-20.8; -10.2; 18.4; -13.0; -3.7; -14.0; 1.6; -13.1; 38.1; -17.7; 15.8
-8.4; -2.0; -5.6; -2.2; -4.4; -0.5; 4.9; -2.4; 3.8; -1.1; -4.3
-15.9; -14.5; 7.8; -3.2; 9.6; -9.9; -12.6; 13.1; 18.1; -8.8; 42.6
-8.0; 1.5; -1.8; -5.6; -10.5; -1.0; 11.6; -14.3; 9.7; -3.7; -19.5
14.0; 12.7; -27.3; 9.9; -6.9; 16.1; 10.6; 2.6; -36.4; 18.0; -38.4
3.0; -2.7; 21.2; -3.6; 6.2; -7.4; -8.3; -2.8; 15.5; -8.5; 18.2
5.3; -3.4; 14.6; 0.7; 10.3; -4.7; -12.4; 7.0; 5.4; -3.8; 24.6
->
15.8; -17.7; 38.1; -13.1; 1.6; -14.0; -3.7; -13.0; 18.4; -10.2; -20.8
-4.3; -1.1; 3.8; -2.4; 4.9; -0.5; -4.4; -2.2; -5.6; -2.0; -8.4
42.6; -8.8; 18.1; 13.1; -12.6; -9.9; 9.6; -3.2; 7.8; -14.5; -15.9
-19.5; -3.7; 9.7; -14.3; 11.6; -1.0; -10.5; -5.6; -1.8; 1.5; -8.0
-38.4; 18.0; -36.4; 2.6; 10.6; 16.1; -6.9; 9.9; -27.3; 12.7; 14.0
18.2; -8.5; 15.5; -2.8; -8.3; -7.4; 6.2; -3.6; 21.2; -2.7; 3.0
24.6; -3.8; 5.4; 7.0; -12.4; -4.7; 10.3; 0.7; 14.6; -3.4; 5.3

28.0; 1.0; -6.2; -2.9; -27.7; -9.4
-3.6; -0.8; 2.5; 3.6; -0.6; 0.5
30.6; 15.6; -15.9; 22.9; -11.9; -2.6
-9.1; 9.2; -3.3; 7.4; -12.8; -6.9
-7.2; -2.0; 5.2; 7.7; -1.5; 1.3
15.9; 2.7; 10.8; 7.6; -16.5; 47.0
8.1; 1.4; 5.4; 3.8; -8.5; 24.2
->
-9.4; -27.7; -2.9; -6.2; 1.0; 28.0
0.5; -0.6; 3.6; 2.5; -0.8; -3.6
-2.6; -11.9; 22.9; -15.9; 15.6; 30.6
-6.9; -12.8; 7.4; -3.3; 9.2; -9.1
1.3; -1.5; 7.7; 5.2; -2.0; -7.2
47.0; -16.5; 7.6; 10.8; 2.7; 15.9
24.2; -8.5; 3.8; 5.4; 1.4; 8.1

-1.2; 0.5; 0.4; -1.1; 1.3
-25.5; 4.7; -6.2; 6.2; 27.9
20.6; 21.7; 5.2; 54.9; 0.4
->
1.3; -1.1; 0.4; 0.5; -1.2
27.9; 6.2; -6.2; 4.7; -25.5
0.4; 54.9; 5.2; 21.7; 20.6

7.5; 0.4; 0.8; 6.7
26.9; -55.0; -11.9; 26.3
38.6; -32.1; 2.7; 24.3
1.5; -29.0; -21.0; 37.2
-1.3; -1.3; 0.6; 10.2
14.7; -27.1; 8.1; 7.3
->
6.7; 0.8; 0.4; 7.5
26.3; -11.9; -55.0; 26.9
24.3; 2.7; -32.1; 38.6
37.2; -21.0; -29.0; 1.5
10.2; 0.6; -1.3; -1.3
7.3; 8.1; -27.1; 14.7

-25.4; -2.8; -30.4; 9.0; 16.5; 48.5; -20.8; 7.3; 1.8; 13.0; 1.3
-24.9; -32.6; 2.8; -26.6; 2.9; 12.8; -27.6; -25.8; 27.7; -10.7; 25.8
->
1.3; 13.0; 1.8; 7.3; -20.8; 48.5; 16.5; 9.0; -30.4; -2.8; -25.4
25.8; -10.7; 27.7; -25.8; -27.6; 12.8; 2.9; -26.6; 2.8; -32.6; -24.9

20.1; 0.1; -22.3; -9.3; -31.2
28.1; -22.4; -14.1; -35.6; -4.7
2.8; -37.7; 11.7; 3.9; 7.7
19.0; 48.6; 26.7; -17.5; 24.6
48.9; 2.6; 7.4; 5.3; -26.5
-1.0; -27.8; 9.3; -4.5; 23.7
9.3; 29.3; 0.0; 27.2; -14.6
28.5; -16.0; 33.0; 23.4; -12.4
0.1; -8.3; -41.4; 10.3; 30.9
-39.3; -15.7; 17.9; -10.7; -20.2
-3.0; -11.9; 16.8; -21.9; 13.8
->
-31.2; -9.3; -22.3; 0.1; 20.1
-4.7; -35.6; -14.1; -22.4; 28.1
7.7; 3.9; 11.7; -37.7; 2.8
24.6; -17.5; 26.7; 48.6; 19.0
-26.5; 5.3; 7.4; 2.6; 48.9
23.7; -4.5; 9.3; -27.8; -1.0
-14.6; 27.2; 0.0; 29.3; 9.3
-12.4; 23.4; 33.0; -16.0; 28.5
30.9; 10.3; -41.4; -8.3; 0.1
-20.2; -10.7; 17.9; -15.7; -39.3
13.8; -21.9; 16.8; -11.9; -3.0

30.0; 1.6; -17.1; -46.7; 6.4; 2.2; -14.4; -14.8; -11.2; -6.5; 13.8
34.6; -0.1; -23.0; -35.7; 7.6; 7.9; 21.5; -19.1; 6.6; -1.7; 14.0
30.1; 6.4; -17.6; -46.8; 11.3; 7.1; -5.8; -28.7; -6.8; 5.0; 11.4
-1.0; -8.0; -10.7; 12.2; -4.0; -12.4; -9.7; 31.5; -17.0; -2.5; 23.4
35.3; 10.4; -24.4; -41.5; -0.6; 3.6; -2.3; -13.7; -9.6; -7.2; 15.9
-7.3; -14.1; -7.9; 11.1; -22.1; -24.6; -24.1; 28.8; -13.4; -8.7; 26.9
-7.4; -10.4; 6.3; 14.7; -23.5; -29.3; -19.7; 20.7; -18.5; -16.0; 12.9
->
13.8; -6.5; -11.2; -14.8; -14.4; 2.2; 6.4; -46.7; -17.1; 1.6; 30.0
14.0; -1.7; 6.6; -19.1; 21.5; 7.9; 7.6; -35.7; -23.0; -0.1; 34.6
11.4; 5.0; -6.8; -28.7; -5.8; 7.1; 11.3; -46.8; -17.6; 6.4; 30.1
23.4; -2.5; -17.0; 31.5; -9.7; -12.4; -4.0; 12.2; -10.7; -8.0; -1.0
15.9; -7.2; -9.6; -13.7; -2.3; 3.6; -0.6; -41.5; -24.4; 10.4; 35.3
26.9; -8.7; -13.4; 28.8; -24.1; -24.6; -22.1; 11.1; -7.9; -14.1; -7.3
12.9; -16.0; -18.5; 20.7; -19.7; -29.3; -23.5; 14.7; 6.3; -10.4; -7.4
